Below is a small trained network, with its code and all its weights. Each question gives an input and a class and asks what happens when units are switched off, that is, made to give their printed mean instead of their output.

import numpy as np


def w(rows, s, z=0):
    codes = np.array(rows[::2]) - 128.0
    scale = np.full(codes.shape[1], s)
    scale[-1] = z or s
    return codes * scale


def f(y):
    return y / 2 * (1 + np.tanh(0.7978845608 * (y + 0.044715 * y**3)))


def log_softmax(a):
    a = a - a.max(-1, keepdims=True)
    return a - np.log(np.exp(a).sum(-1, keepdims=True))


def net(x, mask):
    res = np.array(x, float).reshape(1, 7) / 4 @ E
    y = f(res @ A[0][:, :-1].T + A[0][:, -1])
    res = res + np.where(mask, y, B[0][:, -1]) @ B[0][:, :-1]
    return log_softmax(res[-1] @ U[:, :-1].T + U[:, -1])


A, B = {}, {}
E = w([
[86,145,72],'x0',
[128,60,136],'x1',
[68,141,11],'x2',
[133,162,49],'x3',
[124,193,121],'x4',
[195,98,115],'x5',
[126,38,254],'x6',
],0.0083)
A[0] = w([
[254,201,116,253],'neuron 1',
[212,40,142,85],'neuron 2',
[119,132,74,116],'neuron 3',
[99,246,53,169],'neuron 4',
[203,153,55,177],'neuron 5',
[216,126,192,171],'neuron 6',
[250,175,117,249],'neuron 7',
[79,177,58,170],'neuron 8',
[85,155,141,137],'neuron 9',
[113,143,52,118],'neuron 10',
],0.011,0.0056)
B[0] = w([
[151,126,254,212],'neuron 1',
[109,82,50,178],'neuron 2',
[151,52,141,159],'neuron 3',
[175,150,122,247],'neuron 4',
[216,91,167,188],'neuron 5',
[41,100,115,205],'neuron 6',
[142,142,225,200],'neuron 7',
[194,196,203,213],'neuron 8',
[40,216,50,141],'neuron 9',
[126,155,116,182],'neuron 10',
],0.0079,0.012)
U = w([
[115,167,184,3],'0',
[94,193,163,201],'1',
[137,7,114,95],'2',
[85,114,237,208],'3',
[229,127,214,104],'4',
],0.013,0.0049)

Each question gives the input, the list of numbers given to net, and the class t.
The units are the neurons (one row each of A and B). Each row of codes is followed by its name. A weight is (code - 128) times the scale printed after its matrix; where a second scale follows, it is the last column's (A, B and U).
mask holds one flag per neuron, in row order. A switched-off neuron (its flag False) gives its mean, the last column of its row in B, instead of its output. The means were averaged over made-up inputs and are rounded, as every weight is.
A unit's drop is (log p(t) with every unit on - log p(t) with that unit switched off) / (log p(t) with every unit on - log p(t) with every unit switched off).
The circuit of an input: a set's keep is (log p(t) with only the set's units on - log p(t) with every unit switched off) / (log p(t) with every unit on - log p(t) with every unit switched off). Starting from all 10 units, units are removed one at a time, each time the one whose removal leaves the highest keep (on an exact tie, the one counted first), for as long as the keep stays at least 0.8.
units of the circuit, in order: the units of the circuit, biggest drop first
k most important neurons: the k neurons with the biggest drops, biggest first
drop of u: that unit's drop, to one decimal
input [3,-2,-3,-4,-8,-4,-4], class 1: units of the circuit, in order => (neuron 1; neuron 5)
input [-8,-8,-4,6,7,0,1], class 3: units of the circuit, in order => (neuron 6; neuron 8)
input [-7,-2,8,-7,-5,-5,3], class 2: units of the circuit, in order => (neuron 8; neuron 1)
input [-1,-7,7,-7,-1,-3,-7], class 4: units of the circuit, in order => (neuron 8; neuron 4)
input [3,-4,-7,6,2,8,3], class 3: units of the circuit, in order => (neuron 6; neuron 4)
input [4,3,4,1,-6,-5,8], class 2: units of the circuit, in order => (neuron 8; neuron 1)
input [-2,-3,-3,5,2,-2,3], class 3: units of the circuit, in order => (neuron 4; neuron 8)
input [-6,-8,-4,1,-7,7,8], class 3: units of the circuit, in order => (neuron 6)
input [-5,8,7,-3,2,-8,-1], class 1: units of the circuit, in order => (neuron 1; neuron 5; neuron 9)
input [5,-5,-8,4,-5,7,8], class 3: 2 most important neurons => (neuron 7; neuron 6)
input [-6,2,3,7,0,-4,-4], class 4: drop of neuron 7 => 0.0
input [0,-8,2,-1,5,-5,-4], class 4: drop of neuron 8 => 0.2
input [-2,4,-4,0,-4,-4,5], class 2: drop of neuron 8 => 0.1
input [-8,4,-5,0,-6,-1,7], class 2: units of the circuit, in order => (neuron 2)
